Rows and roughly how far along a hidden order each lies, from 0 to 10
In the rows, 128 means zero.
127 112 130 122 138 122 135 114 107 129 128 126 114 111 124 150 131 132
 117 122 133 120 136 144 119 134 => 2
128 139 124 115 130 137 119 126 110 105 139 152 116 125 129 124 131 146
 71 123 147 123 99 134 129 119 => 2
125 116 132 139 123 121 131 137 147 148 120 108 150 127 128 132 115 107
 189 133 109 135 149 127 132 135 => 6
121 107 133 119 150 121 139 109 103 135 118 121 112 112 115 149 136 126
 161 122 133 118 154 142 111 139 => 4
131 98 133 125 132 123 124 143 136 121 140 135 134 127 133 167 118 150
 74 124 135 134 93 154 141 116 => 1
125 119 127 128 118 128 126 143 132 129 132 122 132 128 134 143 122 124
 108 130 116 129 124 133 122 118 => 3
126 117 128 125 145 133 115 118 112 125 122 140 120 124 117 131 141 131
 149 125 126 132 117 136 131 131 => 7
113 118 125 131 119 123 133 116 105 138 113 103 109 109 119 128 142 110
 158 133 110 109 171 127 89 133 => 3
95 9 131 153 177 27 135 92 96 162 117 50 89 62 100 251 120 160 255 123
 126 116 216 196 129 125 => 1
129 131 127 124 135 148 115 129 124 117 125 142 129 132 121 116 139 124
 143 128 118 137 105 122 128 135 => 9
126 145 130 137 128 132 123 125 142 145 121 114 141 125 124 115 119 105
 192 130 115 135 144 119 127 137 => 8
126 131 130 121 137 142 125 119 111 132 122 138 120 124 121 118 139 115
 151 125 127 124 134 127 108 140 => 5
121 113 127 140 117 121 127 151 142 133 129 104 136 129 134 145 118 126
 159 132 101 135 134 135 126 116 => 5
122 96 127 130 113 129 112 162 145 118 135 115 141 138 139 168 117 135
 154 126 108 149 98 139 127 111 => 6
119 97 129 115 115 145 126 159 120 110 138 113 120 134 135 172 134 145
 80 127 112 132 96 147 105 109 => 3
120 122 125 134 143 111 125 121 118 134 119 111 120 106 120 133 131 124
 211 127 109 130 172 129 115 141 => 10
128 97 130 105 116 148 124 167 120 106 140 125 129 135 141 158 127 147
 74 122 112 138 84 147 106 109 => 3
129 145 125 142 123 125 129 134 146 142 130 127 146 138 135 108 113 113
 145 131 121 128 127 128 132 129 => 4
120 108 130 118 121 144 117 143 123 118 135 119 124 134 127 149 135 129
 130 127 114 133 105 135 104 121 => 5
128 133 126 123 136 146 118 126 112 119 122 145 121 134 121 115 143 122
 133 126 118 131 109 124 118 137 => 8
129 131 131 139 141 120 132 103 121 150 118 131 125 113 116 108 125 120
 148 128 142 116 172 136 138 142 => 3
129 171 121 129 122 139 129 126 125 125 119 119 125 120 126 94 141 106
 175 132 106 122 160 101 101 143 => 10
116 103 130 114 135 129 129 121 98 130 118 117 109 116 117 148 146 121
 156 124 115 121 138 135 98 138 => 5
122 121 128 133 109 146 114 153 154 129 127 112 146 143 130 127 123 117
 199 133 107 144 123 117 127 119 => 8
138 112 134 128 135 138 124 135 140 129 142 160 144 146 133 149 109 142
 65 123 155 133 64 148 166 119 => 0
127 164 129 131 140 139 128 111 125 137 117 140 121 119 117 88 135 108
 160 130 129 119 155 120 119 149 => 7
128 140 128 136 131 133 115 138 152 129 128 125 144 144 125 124 121 128
 164 128 117 148 119 116 143 127 => 10
137 153 135 136 139 137 115 130 153 125 138 153 142 138 127 135 112 141
 111 125 150 142 92 135 165 123 => 5

New part:
145 127 103 129 103 255 142 119 84 117 124 158 142 139 128 129 129 149
 106 107 120 112 181 130 165 111 144 110 122 104 74 134 141 130 88 130
 178 117 124 151 128 120 147 116 114 => 0
107 99 148 129 108 255 158 115 211 113 178 95 112 121 115 152 110 165 74
 112 95 106 105 135 123 157 120 110 86 147 154 126 113 130 142 149 102
 119 126 151 109 108 112 112 115 => 3
110 103 90 127 114 180 110 117 87 143 128 151 146 122 109 133 106 137 75
 124 103 99 104 139 109 195 127 139 114 128 103 125 112 128 87 125 110
 134 123 133 118 101 117 117 116 => 0
117 101 94 126 120 121 91 123 89 148 109 140 139 125 166 166 119 154 84
 108 191 100 133 138 112 206 152 110 81 104 104 153 118 132 87 159 107
 132 125 182 110 108 125 139 116 => 10
115 114 107 127 123 113 116 121 106 129 123 114 128 134 123 124 116 126
 120 130 114 111 121 125 115 118 123 135 109 120 124 129 123 127 128 127
 117 128 131 125 127 118 123 117 125 => 0
128 139 162 143 144 89 164 140 107 127 123 131 119 126 118 127 114 150
 78 126 106 105 124 143 116 133 119 157 173 107 101 128 122 127 90 123
 152 124 141 133 142 174 116 122 131 => 0
128 111 137 125 130 120 124 128 112 118 119 132 124 119 132 134 116 131
 106 126 127 128 114 133 108 118 127 124 126 125 93 122 114 128 97 125
 116 134 130 134 136 145 130 122 145 => 0
107 135 109 131 154 116 163 126 163 122 119 99 114 158 120 171 125 143
 68 120 124 113 108 127 103 108 123 124 134 112 113 123 119 133 149 146
 115 121 122 131 122 104 118 117 121 => 8
111 137 90 129 152 159 124 132 135 117 112 131 129 122 130 142 133 156
 152 110 161 112 106 127 108 123 126 122 141 145 164 133 109 131 100 125
 120 122 152 161 151 130 131 130 120 => 0
127 137 118 137 128 143 88 128 79 130 111 102 116 142 152 143 103 131
 101 130 103 124 108 125 111 146 117 181 126 129 132 141 107 126 105 132
 118 144 143 134 127 105 129 136 113 => 3
109 101 120 129 111 179 112 114 104 123 134 105 124 138 136 140 142 137
 173 111 138 106 104 126 108 113 147 111 109 151 115 138 115 129 108 129
 114 119 127 137 114 107 137 115 121 => 4
104 122 138 129 134 110 168 120 118 114 95 93 116 156 118 117 118 130
 111 134 116 100 184 133 177 107 125 99 86 108 129 131 118 147 127 128
 162 117 129 139 105 152 115 112 130 => 0
125 143 96 126 109 114 91 151 126 115 169 169 148 126 118 141 149 147
 191 109 134 99 157 127 130 117 151 115 75 103 78 127 145 147 92 127 138
 117 152 173 111 122 141 158 114 => 0
128 107 105 137 105 178 102 115 87 118 163 120 122 124 118 141 147 144
 177 110 119 101 120 125 111 123 148 118 117 111 81 129 119 132 95 125
 117 122 129 133 118 126 130 129 130 => 0
121 108 112 128 135 175 111 145 74 130 132 116 132 119 132 155 104 126
 108 116 132 136 109 129 126 113 137 121 84 123 72 125 117 130 144 130
 121 124 124 126 114 107 124 118 134 => 0
116 103 173 137 104 148 144 112 131 139 147 110 116 131 146 137 109 155
 76 114 202 110 157 125 125 152 118 145 72 115 111 126 114 127 115 150
 115 139 127 145 129 115 129 139 118 => 0
117 127 98 131 126 170 115 126 98 111 131 130 129 117 119 148 112 129 91
 113 120 123 109 123 115 148 126 139 103 112 73 127 125 132 111 126 128
 125 126 138 127 125 134 141 119 => 2
114 134 109 126 127 106 116 130 117 125 126 122 131 121 123 125 124 128
 127 135 117 108 134 131 137 115 128 115 127 123 106 126 123 128 120 128
 124 124 129 136 118 116 118 121 126 => 0
129 100 106 124 125 67 117 131 127 116 128 164 124 129 140 121 126 129
 94 116 146 124 146 135 97 139 132 108 118 123 171 120 118 128 72 132 99
 132 127 152 138 141 118 109 118 => 0
125 120 147 145 106 129 127 125 151 121 130 145 114 152 155 140 105 136
 74 111 193 98 186 125 126 159 118 181 66 108 160 126 112 125 98 135 125
 146 130 123 148 186 132 173 138 => 0
